Below is a small trained network, with its code and all its weights. Each question gives an input and a target symbol and asks what happens when units are switched off, that is, made to give their printed mean instead of their output.

import numpy as np


def w(rows, s, z=0):
    codes = np.array(rows[::2]) - 128.0
    scale = np.full(codes.shape[1], s)
    scale[-1] = z or s
    return codes * scale


def norm(h):
    return h / np.sqrt((h * h).mean(-1, keepdims=True) + 1e-5)


def f(y):
    return y / 2 * (1 + np.tanh(0.7978845608 * (y + 0.044715 * y**3)))


def softmax(a):
    e = np.exp(a - a.max(-1, keepdims=True))
    return e / e.sum(-1, keepdims=True)


def log_softmax(a):
    a = a - a.max(-1, keepdims=True)
    return a - np.log(np.exp(a).sum(-1, keepdims=True))


def net(x, mask):
    ids = ['αλξπσψω'.index(c) for c in x.split()]
    T = len(ids)
    res = E[ids] + P[:T]
    u = 0
    for l in range(3):
        q, k, v = (norm(res) @ M[l].T for M in (Q, K, V))
        z = softmax(np.where(np.tri(T) > 0, q @ k.T / 2**0.5, -1e9)) @ v
        res = res + np.where(mask[u], z, O[l][:, -1]) @ O[l][:, :-1]
        u += 1
        y = f(norm(res) @ A[l][:, :-1].T + A[l][:, -1])
        res = res + np.where(mask[u : u + 12], y, B[l][:, -1]) @ B[l][:, :-1]
        u += 12
    return log_softmax(norm(res)[-1] @ U[:, :-1].T + U[:, -1])


Q, K, V, O, A, B = {}, {}, {}, {}, {}, {}
E = w([
[69,78,78,169,116,113,106],'α',
[85,109,50,74,145,174,97],'λ',
[166,163,40,109,75,133,122],'ξ',
[133,144,76,123,133,203,95],'π',
[4,156,115,121,109,117,67],'σ',
[158,193,86,182,114,94,139],'ψ',
[170,108,216,147,185,110,110],'ω',
],0.022)
P = w([
[167,56,244,104,29,116,254],'0',
[33,107,125,126,130,79,51],'1',
[139,140,104,171,59,156,69],'2',
[123,146,98,118,136,138,101],'3',
[136,149,98,106,144,150,120],'4',
[150,149,98,98,146,154,137],'5',
[165,147,99,88,154,158,147],'6',
[173,150,102,88,153,168,153],'7',
[170,142,103,69,164,168,163],'8',
],0.0075)
Q[0] = w([
[153,138,130,222,75,96,255],'L0H0',
[185,138,85,80,139,171,100],'L0H0',
],0.0068)
K[0] = w([
[251,97,45,59,183,124,2],'L0H0',
[215,152,95,73,9,35,189],'L0H0',
],0.0043)
V[0] = w([
[114,127,99,186,245,89,152],'L0H0',
[157,176,137,1,55,131,5],'L0H0',
],0.0051)
O[0] = w([
[147,94,70,211,227,30,110,253],'L0H0',
[121,95,148,104,176,10,107,30],'L0H0',
],0.014,0.00032)
A[0] = w([
[218,87,139,80,80,139,121,149],'L0N0',
[120,105,94,112,158,255,164,106],'L0N1',
[164,159,150,172,61,194,27,247],'L0N2',
[64,162,164,165,116,74,120,7],'L0N3',
[180,82,97,140,138,191,202,80],'L0N4',
[100,98,122,153,73,11,75,118],'L0N5',
[150,104,158,241,97,159,133,77],'L0N6',
[89,81,187,100,122,76,163,101],'L0N7',
[94,58,249,104,116,53,121,176],'L0N8',
[180,143,114,214,183,176,124,63],'L0N9',
[164,86,154,27,202,149,196,48],'L0N10',
[101,133,161,134,230,147,132,89],'L0N11',
],0.0077,0.002)
B[0] = w([
[113,185,144,75,209,87,181,156],'L0N0',
[155,123,203,144,104,214,140,163],'L0N1',
[92,103,75,54,187,119,135,218],'L0N2',
[122,163,128,94,50,94,128,138],'L0N3',
[127,143,149,105,2,53,105,139],'L0N4',
[89,189,41,137,143,202,174,191],'L0N5',
[105,189,201,118,157,44,127,179],'L0N6',
[67,131,112,154,113,150,132,143],'L0N7',
[33,222,177,148,122,129,161,253],'L0N8',
[81,61,137,66,186,74,142,231],'L0N9',
[107,88,27,127,132,103,146,178],'L0N10',
[158,178,130,67,79,86,122,202],'L0N11',
],0.0068,0.0043)
Q[1] = w([
[155,165,146,96,193,206,164],'L1H0',
[127,135,87,254,241,155,155],'L1H0',
],0.0067)
K[1] = w([
[129,198,255,185,127,62,250],'L1H0',
[100,115,142,228,121,69,215],'L1H0',
],0.0046)
V[1] = w([
[217,227,211,68,187,40,7],'L1H0',
[254,217,38,168,110,134,79],'L1H0',
],0.0038)
O[1] = w([
[135,96,4,54,151,72,165,254],'L1H0',
[5,126,128,98,232,142,158,3],'L1H0',
],0.011,0.0013)
A[1] = w([
[165,180,217,123,156,151,151,200],'L1N0',
[178,115,189,193,166,102,80,99],'L1N1',
[30,64,191,106,181,106,125,35],'L1N2',
[132,99,8,146,94,124,85,69],'L1N3',
[85,104,130,135,62,183,36,89],'L1N4',
[132,1,159,225,132,168,147,120],'L1N5',
[174,117,83,190,41,65,132,100],'L1N6',
[84,47,86,103,159,126,114,60],'L1N7',
[142,71,115,171,159,127,141,72],'L1N8',
[141,128,113,187,132,99,196,250],'L1N9',
[164,167,71,143,60,163,160,116],'L1N10',
[161,154,159,131,137,56,57,100],'L1N11',
],0.0092,0.002)
B[1] = w([
[56,161,119,150,135,151,102,214],'L1N0',
[125,184,90,144,151,139,173,186],'L1N1',
[146,149,114,254,101,185,73,195],'L1N2',
[130,140,135,159,79,176,90,253],'L1N3',
[162,101,83,111,157,111,188,222],'L1N4',
[119,165,60,40,144,23,145,155],'L1N5',
[53,139,200,171,130,175,90,157],'L1N6',
[188,189,164,162,93,147,100,157],'L1N7',
[86,155,101,80,119,116,154,127],'L1N8',
[86,93,151,56,108,157,111,219],'L1N9',
[31,153,122,225,135,119,95,191],'L1N10',
[99,132,42,106,124,148,98,232],'L1N11',
],0.0093,0.0044)
Q[2] = w([
[185,105,111,158,135,255,18],'L2H0',
[97,111,74,142,42,132,110],'L2H0',
],0.0091)
K[2] = w([
[133,179,255,227,56,184,109],'L2H0',
[7,140,123,85,99,207,221],'L2H0',
],0.0062)
V[2] = w([
[99,95,20,186,147,133,85],'L2H0',
[119,138,186,242,3,196,57],'L2H0',
],0.0054)
O[2] = w([
[143,69,87,9,76,90,176,202],'L2H0',
[57,163,130,144,146,51,90,251],'L2H0',
],0.011,0.0014)
A[2] = w([
[106,128,127,139,82,172,14,175],'L2N0',
[141,134,81,176,48,149,100,137],'L2N1',
[177,153,129,122,96,218,78,90],'L2N2',
[77,168,143,255,123,198,75,107],'L2N3',
[107,134,169,101,189,129,108,192],'L2N4',
[137,150,78,110,169,130,61,85],'L2N5',
[220,57,147,17,112,136,208,252],'L2N6',
[83,49,201,184,99,137,126,144],'L2N7',
[62,148,160,88,73,111,149,132],'L2N8',
[174,89,205,224,87,210,85,155],'L2N9',
[123,159,49,129,111,121,99,97],'L2N10',
[99,121,193,90,144,148,154,13],'L2N11',
],0.011,0.0024)
B[2] = w([
[160,132,183,121,140,73,205,200],'L2N0',
[85,158,134,117,116,132,86,169],'L2N1',
[109,78,131,131,157,119,116,144],'L2N2',
[168,199,167,150,92,146,123,245],'L2N3',
[90,109,85,93,61,68,111,147],'L2N4',
[85,77,126,154,73,156,112,190],'L2N5',
[158,164,179,136,212,97,254,199],'L2N6',
[83,139,63,102,116,141,135,134],'L2N7',
[137,116,89,143,166,106,94,163],'L2N8',
[145,39,41,69,197,93,126,145],'L2N9',
[119,88,119,97,147,104,143,207],'L2N10',
[114,80,194,150,80,115,66,122],'L2N11',
],0.012)
U = w([
[113,244,137,157,116,118,119,156],'α',
[73,105,67,103,138,76,115,151],'λ',
[151,159,128,93,171,101,218,150],'ξ',
[130,110,203,81,149,116,82,118],'π',
[125,103,183,132,94,90,148,2],'σ',
[80,143,121,134,163,228,137,82],'ψ',
[195,143,85,167,172,129,73,137],'ω',
],0.011,0.0033)

Each question gives the input, a string of symbols that net reads in full, and the target symbol t.
The units are the heads (2 rows each of Q, K, V and O) and the neurons (one row each of A and B). Each row of codes is followed by its name. A weight is (code - 128) times the scale printed after its matrix; where a second scale follows, it is the last column's (O, A, B and U).
mask holds one flag per unit, layer by layer, with each layer's heads first. A switched-off unit (its flag False) gives its mean, the last column of its rows in O or B, instead of its output. The means were averaged over made-up inputs and are rounded, as every weight is.
A unit's drop is (log p(t) with every unit on - log p(t) with that unit switched off) / (log p(t) with every unit on - log p(t) with every unit switched off).
The circuit of an input: a set's keep is (log p(t) with only the set's units on - log p(t) with every unit switched off) / (log p(t) with every unit on - log p(t) with every unit switched off). Starting from the 12 units with the biggest drops (on a tie, the unit counted first), units are removed one at a time, each time the one whose removal leaves the highest keep (on an exact tie, the one counted first), for as long as the keep stays at least 0.8.
circuit, biggest first: the units of the circuit, biggest drop first
unit that matters most: the unit with the biggest drop
top k neurons: the k neurons with the biggest drops, biggest first
k most important neurons of layer l: the k neurons of layer l with the biggest drops, biggest first
input ξ ω ω, target λ: top 2 neurons => (L0N8, L1N2)
input α ψ σ λ π ω ω π π, target α: circuit, biggest first => (L1N10, L2N3, L0N4)
input ψ π π, target ψ: circuit, biggest first => (L0N1, L2N2)
input ψ ξ α ψ ψ, target ξ: circuit, biggest first => (L1H0, L2H0, L1N2, L0N8)
input ω ψ α, target α: circuit, biggest first => (L1N7, L2N3)
input λ ξ ω ω ω ψ ψ, target λ: circuit, biggest first => (L1H0, L2N6, L2N3)
input α α ψ λ, target α: circuit, biggest first => (L0H0, L2H0, L1H0, L2N3)
input α ω ψ ξ α ψ ξ, target λ: top 2 neurons => (L0N0, L1N2)
input α α ψ ψ α α, target ξ: top neuron => (L1N5)
input ξ α ω ω π, target ξ: top 4 neurons => (L0N0, L1N2, L0N1, L2N6)
input ω ψ ω ω ψ ω α ω π, target ω: top 2 neurons => (L0N8, L2N9)
input π π ω ω ω π, target π: top 3 neurons => (L0N8, L2N2, L0N2)
input ω ω ω π ψ ψ α ω ξ, target α: top 3 neurons => (L0N8, L1N3, L0N9)
input λ α ω ψ α λ α π, target λ: top 4 neurons => (L1N4, L1N10, L0N10, L1N2)
input ψ ψ ψ, target ξ: top 2 neurons => (L0N6, L1N2)
input ω ω α σ α ω α ω σ, target λ: top 3 neurons => (L0N3, L1N4, L0N9)
input ω ψ π α ψ σ ω, target λ: unit that matters most => L1N2
input ψ ω ω ω α σ α ω α, target ξ: top 2 neurons => (L0N2, L1N5)
input ψ ω ψ ω ω λ, target ψ: 2 most important neurons of layer 1 => (L1N10, L1N2)
input α ψ σ ω ω ξ ω ω π, target α: top 3 neurons => (L1N10, L2N3, L0N1)
input ω λ π ω ω ψ ψ π λ, target ω: top 4 neurons => (L0N8, L2N9, L1N3, L2N3)
input π α α ψ ω ω σ ξ π, target π: unit that matters most => L1H0
input λ ψ ω ξ ψ ω α π, target λ: top 2 neurons => (L2N3, L1N4)
input α σ α ω, target α: 2 most important neurons of layer 1 => (L1N2, L1N5)
input ψ π ω ω π, target ψ: 3 most important neurons of layer 0 => (L0N2, L0N1, L0N6)
input ω ψ π α π ψ σ λ, target ω: 3 most important neurons of layer 2 => (L2N9, L2N3, L2N6)
input ψ ψ α ψ ξ λ, target ψ: unit that matters most => L1H0
input σ ψ π ω α ψ α λ, target σ: 3 most important neurons of layer 0 => (L0N5, L0N8, L0N1)
